Here is a tiny trained network, its code and every weight. The questions are about switching its units off for an input and a class, where a switched-off unit gives its printed mean instead of its output.

import numpy as np


def w(rows, s, z=0):
    codes = np.array(rows[::2]) - 128.0
    scale = np.full(codes.shape[1], s)
    scale[-1] = z or s
    return codes * scale


def f(y):
    return np.maximum(y, 0)


def log_softmax(a):
    a = a - a.max(-1, keepdims=True)
    return a - np.log(np.exp(a).sum(-1, keepdims=True))


def net(x, mask):
    res = np.array(x, float).reshape(1, 7) / 4 @ E
    y = f(res @ A[0][:, :-1].T + A[0][:, -1])
    res = res + np.where(mask, y, B[0][:, -1]) @ B[0][:, :-1]
    return log_softmax(res[-1] @ U[:, :-1].T + U[:, -1])


A, B = {}, {}
E = w([
[159,125,115,133,136,111],'x0',
[88,113,102,126,164,93],'x1',
[113,118,144,116,139,144],'x2',
[132,107,143,115,155,141],'x3',
[35,109,124,111,142,116],'x4',
[86,144,133,130,103,140],'x5',
[190,250,106,112,155,134],'x6',
],0.017)
A[0] = w([
[226,185,160,82,62,255,94],'N1',
[134,164,48,127,221,30,253],'N2',
[45,55,57,76,148,7,44],'N3',
[68,30,68,152,140,142,21],'N4',
[76,217,122,83,157,117,243],'N5',
[158,26,137,133,40,146,202],'N6',
],0.0083,0.0036)
B[0] = w([
[216,168,128,82,139,123,253],'N1',
[113,40,155,146,225,220,221],'N2',
[172,251,203,155,171,29,247],'N3',
[221,131,114,122,157,75,230],'N4',
[72,93,72,124,184,169,205],'N5',
[81,1,19,152,138,204,231],'N6',
],0.0097,0.012)
U = w([
[154,39,17,89,97,195,164],'0',
[86,3,84,170,142,95,192],'1',
[205,138,146,98,109,34,3],'2',
],0.0066,0.0034)

Each question gives the input, the list of numbers given to net, and the class t.
The units are the neurons (one row each of A and B). Each row of codes is followed by its name. A weight is (code - 128) times the scale printed after its matrix; where a second scale follows, it is the last column's (A, B and U).
mask holds one flag per neuron, in row order. A switched-off neuron (its flag False) gives its mean, the last column of its row in B, instead of its output. The means were averaged over made-up inputs and are rounded, as every weight is.
A unit's drop is (log p(t) with every unit on - log p(t) with that unit switched off) / (log p(t) with every unit on - log p(t) with every unit switched off).
The circuit of an input: a set's keep is (log p(t) with only the set's units on - log p(t) with every unit switched off) / (log p(t) with every unit on - log p(t) with every unit switched off). Starting from all 6 units, units are removed one at a time, each time the one whose removal leaves the highest keep (on an exact tie, the one counted first), for as long as the keep stays at least 0.8.
circuit, biggest first: the units of the circuit, biggest drop first
unit that matters most: the unit with the biggest drop
k most important neurons: the k neurons with the biggest drops, biggest first
drop when u is switched off: that unit's drop, to one decimal
input [6,-3,-6,5,2,5,5], class 0: 4 most important neurons -> N3; N5; N4; N2
input [8,5,0,-3,7,6,8], class 1: 2 most important neurons -> N1; N2
input [1,-2,3,-5,1,-7,7], class 0: 3 most important neurons -> N3; N2; N5
input [6,1,-3,-8,0,-8,7], class 0: unit that matters most -> N2
input [5,2,3,-6,1,2,-3], class 2: 4 most important neurons -> N3; N5; N2; N4
input [8,7,8,-3,7,6,-1], class 2: 2 most important neurons -> N3; N6
input [6,1,-1,-4,5,0,-5], class 2: 2 most important neurons -> N3; N4
input [3,8,-4,2,1,4,-1], class 2: 3 most important neurons -> N3; N6; N4
input [0,2,-8,-3,-8,-6,4], class 0: 3 most important neurons -> N3; N2; N4
input [-7,2,-7,-7,-7,3,6], class 0: 2 most important neurons -> N3; N5
input [7,1,5,-5,7,-4,6], class 1: 2 most important neurons -> N1; N2
input [2,6,-2,-8,-7,5,6], class 0: 3 most important neurons -> N3; N2; N5
input [7,5,2,-8,1,-1,3], class 1: 2 most important neurons -> N2; N1
input [0,4,-7,1,2,6,8], class 1: circuit, biggest first -> N2
input [-8,3,4,-1,-6,-4,6], class 0: 4 most important neurons -> N3; N5; N2; N4
input [-1,-2,2,3,4,-4,7], class 0: 2 most important neurons -> N3; N5
input [-2,8,2,4,-3,7,8], class 0: drop when N3 is switched off -> 0.2
input [2,7,-2,2,5,4,-3], class 2: drop when N3 is switched off -> 0.7
input [4,6,7,4,4,0,-2], class 2: drop when N6 is switched off -> 0.1
input [1,6,4,0,7,-5,-6], class 2: drop when N3 is switched off -> 0.8
